[-1.31 -2.22  0.30 -0.25  4.43 -3.35  1.20  0.38  2.49 -1.21  0.77  0.63
  0.14 -0.02  0.31 -0.12  1.06 -1.26  0.99 -3.37  1.53 -0.73 -1.32 -1.20
 -0.23 -1.00  0.71  3.11 -3.05  2.43  0.53  0.35 -0.34  1.79  1.13 -0.46
  1.09  0.46 -0.72  0.18  3.95  1.43 -0.62  1.86  0.04 -0.27  0.21 -0.97]  <112>
[ 1.36  1.39 -1.90 -0.03 -1.97 -0.70 -0.70 -1.84  0.98  0.16 -0.78  0.54
  0.60 -3.00  0.76 -1.51 -1.20 -0.03 -1.55  2.12  2.84 -1.20  3.88  0.66
  0.04  0.41  0.58 -0.11  1.69  1.35  0.36 -2.88 -0.99 -4.21  1.20 -2.13
  0.48 -0.57  0.33  0.32 -1.04  0.86 -0.05  1.28  2.83 -1.06  0.52 -0.10]  <97>
[-0.59 -0.05 -0.51  1.78  0.65 -1.69 -2.27 -0.42  1.26  2.10  0.52  0.14
 -0.75 -0.57  0.03 -1.89 -1.48  0.45 -3.53  0.90  3.08  0.53 -0.06 -0.05
  1.04 -0.44  1.69  1.24 -0.72 -3.20 -0.30  0.23 -1.97 -4.40  1.46 -1.21
  0.79 -0.99  0.54  1.43  5.10  0.86  1.96 -0.18  3.21 -2.50 -0.26  0.40]  <92>
[-0.17 -0.99 -0.62  0.72  1.40 -1.94 -0.71  0.37 -0.91  0.78 -0.79  1.90
 -0.05 -0.99 -0.66 -1.25 -0.07 -0.43 -5.03 -2.19 -1.42 -0.41 -0.25  0.47
  0.14 -1.52  0.60 -0.18 -1.63 -1.63 -0.85  1.75 -1.85  2.64  0.26 -0.14
  0.32 -0.98  1.14  0.99  1.43  1.77  1.31 -0.99  0.87 -0.30 -1.41  1.23]  <106>
[-0.70  0.80 -0.20  0.45  1.44 -1.22  0.03  1.00  1.53 -0.38 -0.83  2.64
  0.24  0.74 -0.37  1.78 -0.21 -1.07 -0.76  0.39  0.53 -0.39 -0.78 -0.77
 -0.08 -1.64  0.31  1.01 -0.89 -0.48 -0.66  0.31  0.89 -1.19  0.75 -0.15
  0.32  0.14 -0.30  0.53  3.25  1.59 -0.61  0.30  0.53  0.38  0.16  0.94]  <96>
[-1.17 -0.58  0.95  0.41  1.06  0.94 -0.38 -0.34 -0.04  1.04  1.10 -1.40
 -1.08  1.00  0.27 -2.50 -0.02  1.95  0.11  0.61  0.36  0.41 -2.22 -0.86
  0.67  0.18  0.62  1.11 -1.50 -1.76 -0.28  1.64 -3.30 -2.58 -0.08  0.24
  0.34  0.37 -0.24  0.58  2.56 -0.82  2.77 -0.26  0.87 -1.80 -0.27  0.26]  <104>
[-0.03 -2.14 -1.91 -0.01  0.76 -2.31 -1.20 -1.52  1.24  1.73  1.50 -0.17
  0.95 -1.34  1.86 -2.42 -0.87 -0.49  0.29 -4.26  4.84 -1.93  2.03 -0.35
  0.52 -0.29  0.68  3.60  1.68 -1.07 -0.20 -0.12 -0.65 -0.85  0.66 -0.72
 -0.42  0.45 -2.25  1.26  2.30 -1.20 -1.87  1.49  2.68 -0.75  0.26 -0.83]  <99>
[ 0.22 -1.11 -0.23  0.90  1.08 -1.86 -1.57 -0.10 -0.17  1.34  1.37 -1.53
 -1.39 -1.14  0.56 -3.69 -0.45  0.20 -3.07  0.27  2.55 -0.28 -2.27 -1.87
  0.60  0.69  1.82 -0.22 -1.87 -3.10 -0.15  0.91 -2.46 -0.21  0.58 -1.67
  0.70 -0.22  2.22 -0.09  1.53  1.54  0.43  0.61  0.86 -3.04 -1.46  0.17]  <92>
[ 0.34  0.46  1.01  0.92  2.95  0.99  0.19  2.46  1.55 -0.26  0.81 -0.28
 -0.58  1.95 -1.42  4.24  0.45 -0.88 -1.32  2.16 -2.69  2.43 -2.61 -0.89
 -0.86 -0.36  1.07 -0.86 -4.88 -1.27  0.20  0.47  2.82 -2.52  0.84 -0.02
 -0.41 -1.31 -0.03 -0.10  4.09  0.82  1.52 -0.31 -1.99  0.76 -0.17  0.32]  <96>
[-1.00  1.78 -0.99 -0.74 -2.72 -1.16  0.10 -0.27  0.31 -0.92 -2.61  3.44
  0.98  0.49  0.29  3.47 -1.36 -0.81  2.50  0.64  1.50 -0.25  2.55  1.15
  1.02 -0.80 -1.45  0.20  5.15 -0.66 -1.02 -2.19  3.44  0.30 -0.92  2.22
 -0.04  1.39  0.65 -0.12 -2.47 -0.15 -2.13 -0.32  1.36  0.57  0.17  1.35]  <99>
[-0.06  0.14 -0.78 -0.02  0.19 -0.51  0.58 -0.26 -0.32 -0.42 -0.17  0.42
  0.39 -1.13  0.18 -0.47 -0.42 -0.68 -0.05  2.42  1.38 -1.58  2.51 -0.17
  0.20 -0.45  0.12 -0.04 -0.21 -0.88 -0.12 -1.65  1.01 -4.99  0.79  0.04
  0.18  0.43  1.93 -0.22  0.09 -0.05  2.81  1.28  1.97 -1.09 -0.39  1.33]  <97>
[ 1.09  0.05 -1.27  1.13  3.35  0.01 -2.31  1.25  1.92  0.01  1.78  0.77
 -1.13 -1.12  1.55 -1.22 -1.74 -0.67  1.09 -0.11  4.50 -0.64 -0.88 -1.38
 -0.36  0.36  0.87  2.49 -0.54 -0.81  0.54 -1.31 -0.97 -3.19  0.66 -3.61
 -0.15 -0.14  1.54  0.09  1.34  1.88 -0.24  2.00  3.15 -2.82 -0.27  0.55]  <99>
[-0.52 -1.53  0.91  0.15  1.09 -3.97 -0.11 -0.87  0.37  0.37  0.12  0.82
  0.13 -1.21 -0.29  0.34  0.51 -2.45 -2.23 -2.06  1.65 -0.64  1.30  0.89
 -0.40 -1.09  0.33  2.04  0.29  1.74  1.15 -0.81  0.42  2.54  0.58 -0.50
  0.19 -1.87  0.24 -0.16  1.32  1.36  0.25  0.08  0.25 -0.13 -0.46 -0.50]  <89>
[-1.26  2.71  0.91  0.64  1.86 -0.14 -2.89  0.61  0.08 -1.45 -1.98  3.00
 -1.57  0.04  0.54  0.43 -0.50 -0.14  0.08  2.55  0.92 -0.84 -1.63  1.33
  0.19 -0.03 -0.62  0.99  3.34  1.70  0.87 -2.96 -2.03  2.33 -0.38 -3.08
  1.77 -0.98  1.83 -0.52 -0.05  4.42  1.04  1.06  2.71 -1.89 -0.40  2.29]  <106>
[-0.93 -0.26 -1.07  0.21 -0.81 -2.76  1.81 -2.69  2.34  0.12 -0.42 -2.22
  0.40 -0.79  0.79 -2.18  0.47  0.79 -1.64  2.87  4.14 -1.45  1.63 -1.32
  0.69 -1.07  2.27  2.58  0.33 -1.19  0.05 -1.94 -1.34 -7.10  2.69  0.90
  2.17  0.61 -2.13  0.85  5.47 -0.67  2.52  2.40  1.69 -1.39  1.39 -1.20]  <97>
[ 0.59 -0.83 -1.02  0.05  3.41 -0.63 -0.17  1.22  2.67 -1.30 -1.17  2.25
  0.13 -1.17 -0.26  1.11 -0.60  0.29 -1.65 -3.09  1.16  0.26  0.29  0.39
 -0.45 -1.32  0.22  2.67 -1.59 -0.18 -0.80  0.02 -0.67 -0.26  0.65  0.15
 -0.49  0.37 -0.07  1.07  2.41  1.25 -0.27  0.21  2.60 -0.13 -0.20  1.09]  <99>
[-0.01 -1.16  1.00 -1.07  1.83 -0.76 -1.39 -0.22  3.18 -0.85  0.06 -3.65
 -0.64 -1.77  0.22  0.09 -0.29  1.14 -1.07 -1.57  1.90  2.40 -1.07  0.58
  0.76  2.40  1.52 -0.05 -1.77  1.93  0.77 -1.92 -2.09  2.05  1.28 -1.52
  1.56 -0.65  0.30  0.71  2.67  1.57 -2.71  1.29  1.59 -2.37  0.35 -1.55]  <102>
[ 1.10  0.94 -1.06  1.13 -0.95  0.17 -0.12  0.03  1.33  0.69  0.68  0.33
  0.05 -0.56  0.46 -1.17 -1.52  0.44 -0.65  2.58  2.77 -0.24  1.05 -1.30
  0.06 -0.33  0.85  0.48 -0.97 -2.48 -0.28 -0.29 -0.39 -6.92  0.90 -0.72
 -0.47  0.56  0.67  0.16  1.38 -0.23  1.52  0.57  1.56 -1.58  0.46  0.47]  <92>
[ 0.48  3.74 -2.78  0.27 -0.68  1.09 -0.84  1.37  1.73 -1.04 -1.60  2.92
  1.08 -0.88 -0.84  2.72 -1.98 -0.23 -1.01  5.45  0.37 -0.55  3.56 -0.04
  0.22 -0.82  0.58 -1.73 -0.65  0.45 -0.89 -2.73  1.37 -7.68  1.69 -2.41
  0.94  0.10  0.68  0.79  2.13  1.62  0.99  1.62  3.13  0.75  0.64  1.78]  <97>
[ 2.38  0.73 -0.81 -1.14 -1.11 -0.62  0.85 -1.96  4.63 -1.21 -2.16  2.90
  1.99 -4.13 -0.18  0.58 -3.55  0.42 -0.82 -1.33  4.36  0.38  7.68  3.67
 -0.41 -0.89 -0.56  4.62  1.82  3.83  0.56 -4.08 -0.96 -7.68  1.94  0.62
 -1.45 -0.86 -1.80  1.75  0.74 -1.14  1.73 -0.12  6.81  0.26  1.75  0.34]  <97>
[-2.79 -0.09  0.51  0.19  2.81 -0.12 -1.27  0.91  1.65  1.48  2.85 -1.37
 -0.50  2.90 -0.72  1.59  0.01  0.02  0.81  0.92 -1.31  1.74 -2.06 -1.09
  0.61  0.64  1.60 -0.80 -5.17  1.55  0.50  2.26  0.20 -3.89  2.16 -2.53
  1.39 -1.24 -1.73  0.83  7.68  0.75  1.07  0.38  0.22 -0.20  0.27 -1.09]  <102>
[ 0.13  0.46 -0.58 -0.11  0.15 -0.84 -0.96  0.68  0.51  0.67  0.30  0.59
 -0.48 -0.27 -0.48  0.43 -1.09 -0.33 -2.12  2.10  1.13  0.76 -0.14 -0.81
  0.23 -0.02  0.99 -1.32 -1.64 -2.18  0.37 -0.12  0.72 -3.04  0.73 -0.97
  0.33 -0.43  2.21 -0.08  1.65  1.15  0.75 -0.23  0.78 -1.32 -0.70  0.66]  <92>
[ 0.43 -0.33 -1.85  0.81  0.98  0.81 -1.90  0.24  1.19  1.02  1.42 -1.74
 -0.64 -0.04  1.56 -2.32 -0.58  1.34  0.17 -0.82  3.12 -0.85 -2.34 -1.92
  0.29  0.39  1.58  1.31  0.17 -2.75 -0.31  0.04 -1.96 -1.08  0.75 -2.30
  0.44  0.46 -1.19  0.72  2.50  0.55 -1.67  1.66  1.35 -2.13  0.06 -0.53]  <99>
[ 0.14  0.31  0.47 -0.15  3.30  0.65 -0.21  1.66  0.88 -1.60 -0.89 -0.44
 -1.11 -0.16 -1.18 -0.84  1.19  1.34 -2.68  0.50 -2.79  1.16 -3.94 -1.18
 -0.26  0.57  1.10 -1.72 -4.87  1.64 -0.34  1.74 -3.50  3.11  0.08 -2.18
  1.53 -0.08  1.35  0.14  2.15  3.03  0.27  0.26 -1.14 -1.34 -0.44  0.09]  <102>
[ 0.19  0.29 -0.75  1.41  2.33  0.21 -1.41  1.53  1.54 -0.19  0.45  1.63
 -1.74  1.19  2.13 -1.48 -0.40  0.51  2.05 -1.13  3.63 -0.82 -5.00 -2.69
  0.11 -0.68  0.40  3.02  1.25 -3.33 -0.64  1.00 -1.32  2.38 -1.65 -1.11
 -0.32  1.70  0.36 -0.07  0.65  1.75 -2.11  1.06  0.23 -2.55 -0.39  0.78]  <99>
[-0.04 -1.44 -0.71 -0.55  3.88 -3.03  0.82  1.07  2.98 -1.24 -0.57  3.22
  0.38 -1.34 -0.84  0.52 -1.33 -0.67 -1.77 -2.12  2.35  0.57  1.27 -0.72
 -0.02 -1.73  0.69  2.41 -3.77 -0.78 -0.68  0.61  0.12 -3.17  1.06  0.82
 -0.16  0.44  2.19  0.79  3.52  1.64  1.50  0.07  2.78 -1.19 -0.29  1.35]  <96>
[-2.00 -4.83 -0.09 -2.26  5.30 -4.31  0.42 -1.64  4.13 -1.31  0.03 -2.40
  1.01 -2.23  0.07  0.52 -0.01 -0.44 -0.23 -5.80  3.62  0.34  2.66  1.15
  1.06  0.39  1.34  4.40 -2.88  2.26 -0.03 -2.05 -0.29  0.03  2.50  1.25
  1.76  0.07 -0.38  1.88  5.77 -0.26 -0.87  2.56  4.09 -0.94 -0.60 -1.16]  <102>

[ 3.58 -1.58  2.38  0.37 -1.72  1.46  0.82 -0.45  1.08  0.36  0.17  2.65
 -1.32  1.08 -0.89  0.02  1.38 -1.60 -1.84  0.15 -1.01  0.36 -0.08 -0.92
 -0.34  0.92 -1.52 -4.73 -0.16 -0.29  0.90  1.20 -0.14 -1.46  1.88  1.57
  0.38  0.89  1.52 -1.52 -4.23 -0.57 -0.09 -0.76  1.80 -2.04 -1.16 -6.46]  (35)
[ 2.49  0.77  1.02 -2.43 -0.48  0.67 -0.31 -0.13  0.30  1.04 -0.48  1.62
  1.57 -5.53 -2.07 -1.07  0.44  0.14 -1.77 -0.42 -0.84  2.09  1.06 -1.08
  1.55  0.17  0.96  2.05 -0.33  1.35  1.13  0.27  0.48 -1.38  1.64  0.06
  0.01  1.37  1.63 -0.25  1.64 -0.57  0.62 -0.67 -1.18 -1.60 -1.98  0.05]  (34)
[ 0.38  1.66  0.71  0.56 -1.56 -1.79  1.28 -0.14  0.84  1.48 -0.18  2.09
 -0.68  0.08 -0.65 -1.09  0.16 -1.97 -1.33  0.53 -0.66  0.00  1.37 -1.01
  0.43  0.33 -2.05  2.31 -0.20  2.43 -0.77 -0.16  0.15 -0.66 -0.84  0.99
  1.03 -1.03  0.73 -0.73 -4.21 -0.52  0.81  0.95  1.22 -2.29 -0.09 -5.29]  (35)
[ 1.52 -0.39  3.10 -0.09  0.88  1.35  2.64 -0.59 -0.16 -2.73 -0.47  2.65
  2.46 -1.62 -2.89  0.19  0.69 -0.73 -4.24 -0.32 -0.85  1.04  1.23 -1.46
  0.10 -1.20  0.09 -0.25  1.93 -0.40  1.58  3.55 -0.35 -4.11  1.04  0.32
  0.80  1.11  3.44 -0.25 -4.20 -0.50  0.84 -1.79  0.08  2.19 -0.63 -0.65]  (34)
[ 1.69  0.46  1.32 -1.63  1.26  2.23 -0.39  0.27  1.06 -0.17  0.74  1.53
  2.26 -1.93  5.50 -2.73 -0.43  0.46  0.23  1.25 -0.37  0.04  0.89 -0.47
 -1.77  1.95  0.18 -3.65  0.03  2.85 -0.60  1.86  1.04  1.01  2.70 -0.49
  0.11  4.88  0.47  1.37  3.18 -1.19  0.33  0.87 -1.00 -1.80 -0.11 -0.95]  (34)
[ 1.68  1.23  0.93  0.39 -1.89 -0.45  0.97 -0.51  0.64  2.47  0.11  1.01
 -0.73 -1.99 -0.36 -1.26 -0.67 -2.40 -2.15  0.65 -0.72  0.76  1.22 -0.67
 -0.42 -0.35 -1.57  1.93 -0.24  1.20  0.19 -0.37  0.11 -0.65  0.20 -0.83
  0.84 -0.50  0.37 -0.75 -2.98 -0.15  0.45  1.08  2.38 -2.04 -0.39 -3.05]  (35)
[ 0.23 -0.22  0.39 -0.22  0.50 -0.43  1.29 -0.65  0.48 -0.85  0.28  0.56
  0.46 -1.25  1.31 -0.46 -0.23 -0.62  0.21 -0.28  0.25 -0.72  1.11 -1.61
  0.78  0.47 -0.61 -0.89  0.01  1.95  0.20  1.08 -0.11 -0.03  0.29  0.27
  0.65  1.05  0.65 -0.76 -1.84 -0.77  0.30  0.28 -0.15 -0.87 -0.26 -3.16]  (34)
[-0.11 -0.55 -0.11  0.04  3.31  1.87 -0.02 -0.37 -2.05 -3.11 -0.14  0.12
  2.42 -0.82  1.99  0.19  0.24  1.56 -0.93 -0.54 -0.22 -1.42 -0.03 -1.16
 -1.45  0.82  2.04 -4.79  1.43 -1.22  0.12  1.43  0.34 -3.51  0.19  0.75
  0.48  1.13  1.58  0.68  0.73  0.35  1.25 -1.32  0.41  0.97  0.72 -0.47]  (34)
[ 1.66 -0.89  1.65 -0.81  0.24  2.55  0.13  0.38  0.25  0.90  0.31  2.20
  2.79 -3.82  0.72 -1.59 -0.61 -0.14 -1.69  0.04  0.59  1.82  1.33 -0.99
 -1.22  0.31  0.22 -1.07  0.01 -0.29  0.99  0.49 -0.27 -0.63  2.24 -1.13
 -0.32  3.28  1.47  0.24  1.51 -0.89  0.26 -0.73 -1.08 -1.45 -1.75  0.42]  (34)
[ 0.32 -0.99  1.04 -1.29 -0.30  0.32  0.57  0.90  0.13 -2.58  0.62 -0.89
  1.93  2.67  2.36 -0.86  0.44  1.20  0.28  1.08  0.72 -1.86  0.27  0.29
 -0.53  1.68 -0.48 -6.01  1.13 -0.55  0.56  1.54 -0.70  2.01  0.17  0.48
 -0.74  2.67  0.31  0.89 -0.76 -1.14 -0.40 -0.97 -1.18  0.49  1.06 -1.34]  (34)
